Here is a tiny trained network, its code and every weight. The questions are about switching its units off for an input and a class, where a switched-off unit gives its printed mean instead of its output.

import numpy as np


def w(rows, s, z=0):
    codes = np.array(rows[::2]) - 128.0
    scale = np.full(codes.shape[1], s)
    scale[-1] = z or s
    return codes * scale


def f(y):
    return y / 2 * (1 + np.tanh(0.7978845608 * (y + 0.044715 * y**3)))


def log_softmax(a):
    a = a - a.max(-1, keepdims=True)
    return a - np.log(np.exp(a).sum(-1, keepdims=True))


def net(x, mask):
    res = np.array(x, float).reshape(1, 8) / 4 @ E
    y = f(res @ A[0][:, :-1].T + A[0][:, -1])
    res = res + np.where(mask, y, B[0][:, -1]) @ B[0][:, :-1]
    return log_softmax(res[-1] @ U[:, :-1].T + U[:, -1])


A, B = {}, {}
E = w([
[128,134,120,124,119,140,131],'x0',
[163,134,123,119,140,117,99],'x1',
[112,129,123,130,123,138,138],'x2',
[201,29,131,254,81,181,115],'x3',
[186,168,185,140,223,239,153],'x4',
[101,131,114,136,120,142,140],'x5',
[117,136,110,127,127,145,124],'x6',
[46,122,228,91,94,218,20],'x7',
],0.0088)
A[0] = w([
[88,109,192,93,107,169,44,207],'n1',
[81,100,90,96,69,48,58,230],'n2',
[101,200,139,53,200,92,144,232],'n3',
[206,149,188,148,254,178,187,227],'n4',
[83,170,150,40,118,117,95,182],'n5',
[156,52,125,224,86,176,125,209],'n6',
[142,114,93,125,147,65,203,186],'n7',
[115,155,180,103,141,200,85,153],'n8',
[183,126,88,162,113,86,120,200],'n9',
[72,25,146,74,68,131,55,167],'n10',
[85,76,90,112,70,60,106,255],'n11',
],0.0086,0.0058)
B[0] = w([
[177,208,254,183,185,180,94,219],'n1',
[189,200,126,153,79,122,170,212],'n2',
[72,189,118,79,173,157,214,217],'n3',
[54,41,42,113,175,159,115,254],'n4',
[126,216,153,161,159,119,168,190],'n5',
[180,20,146,170,121,166,75,242],'n6',
[101,113,78,106,130,49,151,193],'n7',
[98,160,176,142,206,86,68,194],'n8',
[124,87,110,136,65,106,180,185],'n9',
[174,174,207,131,94,198,126,201],'n10',
[224,183,138,131,49,81,194,210],'n11',
],0.0084,0.013)
U = w([
[99,203,76,50,93,27,205,245],'0',
[3,122,54,5,183,150,219,112],'1',
[128,255,164,167,120,128,174,5],'2',
[12,180,177,136,237,126,117,25],'3',
[147,76,105,219,48,51,170,192],'4',
[73,42,22,173,151,145,120,226],'5',
[196,137,186,140,46,184,92,69],'6',
[110,87,171,177,199,145,20,132],'7',
],0.0055,0.0016)

Each question gives the input, the list of numbers given to net, and the class t.
The units are the neurons (one row each of A and B). Each row of codes is followed by its name. A weight is (code - 128) times the scale printed after its matrix; where a second scale follows, it is the last column's (A, B and U).
mask holds one flag per neuron, in row order. A switched-off neuron (its flag False) gives its mean, the last column of its row in B, instead of its output. The means were averaged over made-up inputs and are rounded, as every weight is.
A unit's drop is (log p(t) with every unit on - log p(t) with that unit switched off) / (log p(t) with every unit on - log p(t) with every unit switched off).
The circuit of an input: a set's keep is (log p(t) with only the set's units on - log p(t) with every unit switched off) / (log p(t) with every unit on - log p(t) with every unit switched off). Starting from all 11 units, units are removed one at a time, each time the one whose removal leaves the highest keep (on an exact tie, the one counted first), for as long as the keep stays at least 0.8.
units of the circuit, in order: the units of the circuit, biggest drop first
unit that matters most: the unit with the biggest drop
top k neurons: the k neurons with the biggest drops, biggest first
drop of u: that unit's drop, to one decimal
input [1,7,8,1,3,0,0,0], class 5: units of the circuit, in order	n1, n10, n4
input [1,1,0,-2,-1,-7,3,-2], class 0: units of the circuit, in order	n6, n1
input [-8,4,-8,-2,2,7,-8,4], class 3: units of the circuit, in order	n11, n6, n8
input [0,-3,5,1,-8,-7,5,4], class 6: unit that matters most	n3
input [-8,-6,6,2,-5,-1,7,3], class 6: top 2 neurons	n3, n10
input [8,8,7,-4,-1,7,3,-1], class 0: units of the circuit, in order	n4, n1, n6
input [4,8,5,-8,-1,-4,-7,8], class 2: units of the circuit, in order	n4, n5
input [-7,-1,6,3,2,-6,-5,2], class 7: units of the circuit, in order	n11, n2, n3
input [-6,6,-1,8,2,-3,-7,0], class 5: units of the circuit, in order	n1, n4, n11
input [-3,5,-7,5,2,8,-1,0], class 5: units of the circuit, in order	n1, n10, n11
input [5,0,2,-1,3,-8,-5,1], class 3: units of the circuit, in order	n6, n11
input [6,1,-3,-1,6,0,3,0], class 1: units of the circuit, in order	n4, n1
input [1,-1,3,6,1,3,7,-1], class 5: units of the circuit, in order	n1, n11
input [2,5,-8,0,-1,6,8,4], class 2: units of the circuit, in order	n6, n4
input [3,0,7,-1,2,5,7,-4], class 1: unit that matters most	n6
input [5,3,-8,4,1,7,3,-4], class 5: units of the circuit, in order	n11, n2, n1
input [-3,8,-5,-1,-3,-4,-7,-3], class 0: units of the circuit, in order	n6, n1
input [2,-4,-8,-1,8,8,-2,2], class 3: top 2 neurons	n8, n6
input [-4,4,-7,3,1,-3,-1,3], class 7: top 2 neurons	n11, n2
input [-6,-7,-5,5,8,5,-6,-5], class 5: unit that matters most	n4
input [0,6,-3,-3,2,6,2,2], class 3: top 2 neurons	n11, n2
input [0,-1,7,0,6,-7,2,-6], class 1: drop of n6	0.2
input [3,2,-5,0,7,8,8,8], class 3: drop of n8	0.2
input [0,-1,3,6,2,-7,4,-1], class 5: drop of n11	0.1
input [-5,5,7,-2,2,-2,1,5], class 3: drop of n2	0.1
